[[144, 155, 158, 161, 184, 148, 61],
[122, 68, 126, 68, 123, 120, 123],
[163, 132, 146, 166, 168, 199, 64],
[133, 98, 162, 161, 121, 134, 114]]
=>
[[133, 163, 122, 144],
[98, 132, 68, 155],
[162, 146, 126, 158],
[161, 166, 68, 161],
[121, 168, 123, 184],
[134, 199, 120, 148],
[114, 64, 123, 61]]

[[140, 142, 151, 120, 127, 137, 162, 140, 116, 110, 118, 98, 135, 123, 154],
[130, 111, 99, 128, 135, 120, 102, 134, 113, 108, 96, 134, 147, 153, 115],
[103, 130, 112, 132, 113, 125, 112, 124, 107, 99, 112, 122, 155, 119, 125],
[163, 154, 159, 132, 147, 136, 163, 118, 130, 164, 139, 118, 134, 120, 198],
[133, 119, 104, 136, 140, 107, 110, 136, 130, 170, 122, 110, 150, 127, 110]]
=>
[[133, 163, 103, 130, 140],
[119, 154, 130, 111, 142],
[104, 159, 112, 99, 151],
[136, 132, 132, 128, 120],
[140, 147, 113, 135, 127],
[107, 136, 125, 120, 137],
[110, 163, 112, 102, 162],
[136, 118, 124, 134, 140],
[130, 130, 107, 113, 116],
[170, 164, 99, 108, 110],
[122, 139, 112, 96, 118],
[110, 118, 122, 134, 98],
[150, 134, 155, 147, 135],
[127, 120, 119, 153, 123],
[110, 198, 125, 115, 154]]

[[182, 61, 90],
[167, 75, 81],
[118, 106, 117],
[176, 79, 78]]
=>
[[176, 118, 167, 182],
[79, 106, 75, 61],
[78, 117, 81, 90]]

[[131, 119, 143],
[118, 50, 145],
[120, 91, 120],
[140, 176, 123],
[127, 135, 131],
[121, 201, 129],
[142, 130, 110],
[103, 133, 120],
[121, 135, 124],
[116, 118, 125]]
=>
[[116, 121, 103, 142, 121, 127, 140, 120, 118, 131],
[118, 135, 133, 130, 201, 135, 176, 91, 50, 119],
[125, 124, 120, 110, 129, 131, 123, 120, 145, 143]]

[[105, 69],
[163, 135],
[94, 100],
[153, 112],
[183, 120],
[131, 161],
[135, 118],
[96, 95],
[145, 103],
[76, 157]]
=>
[[76, 145, 96, 135, 131, 183, 153, 94, 163, 105],
[157, 103, 95, 118, 161, 120, 112, 100, 135, 69]]

[[141, 145],
[125, 123],
[99, 179],
[186, 169],
[77, 174],
[119, 187],
[159, 182],
[53, 154],
[137, 142]]
=>
[[137, 53, 159, 119, 77, 186, 99, 125, 141],
[142, 154, 182, 187, 174, 169, 179, 123, 145]]

[[150, 109, 101, 95, 105, 135, 102, 119, 103, 130],
[81, 116, 120, 154, 126, 141, 90, 126, 57, 199],
[68, 77, 146, 154, 139, 157, 122, 131, 121, 124],
[105, 88, 92, 151, 153, 186, 77, 136, 107, 156],
[138, 127, 150, 142, 133, 156, 92, 141, 161, 143],
[149, 65, 114, 114, 149, 159, 84, 162, 129, 138],
[96, 111, 95, 156, 127, 176, 104, 105, 166, 130]]
=>
[[96, 149, 138, 105, 68, 81, 150],
[111, 65, 127, 88, 77, 116, 109],
[95, 114, 150, 92, 146, 120, 101],
[156, 114, 142, 151, 154, 154, 95],
[127, 149, 133, 153, 139, 126, 105],
[176, 159, 156, 186, 157, 141, 135],
[104, 84, 92, 77, 122, 90, 102],
[105, 162, 141, 136, 131, 126, 119],
[166, 129, 161, 107, 121, 57, 103],
[130, 138, 143, 156, 124, 199, 130]]

[[102, 172, 137, 96, 170, 84, 177],
[122, 130, 131, 122, 124, 126, 129],
[108, 163, 136, 104, 161, 95, 166],
[148, 107, 110, 148, 125, 138, 108],
[135, 102, 154, 145, 68, 184, 91],
[122, 128, 137, 124, 115, 134, 125],
[89, 177, 159, 87, 149, 96, 177],
[98, 152, 178, 104, 98, 145, 142],
[123, 125, 155, 129, 95, 158, 118]]
=>
[[123, 98, 89, 122, 135, 148, 108, 122, 102],
[125, 152, 177, 128, 102, 107, 163, 130, 172],
[155, 178, 159, 137, 154, 110, 136, 131, 137],
[129, 104, 87, 124, 145, 148, 104, 122, 96],
[95, 98, 149, 115, 68, 125, 161, 124, 170],
[158, 145, 96, 134, 184, 138, 95, 126, 84],
[118, 142, 177, 125, 91, 108, 166, 129, 177]]
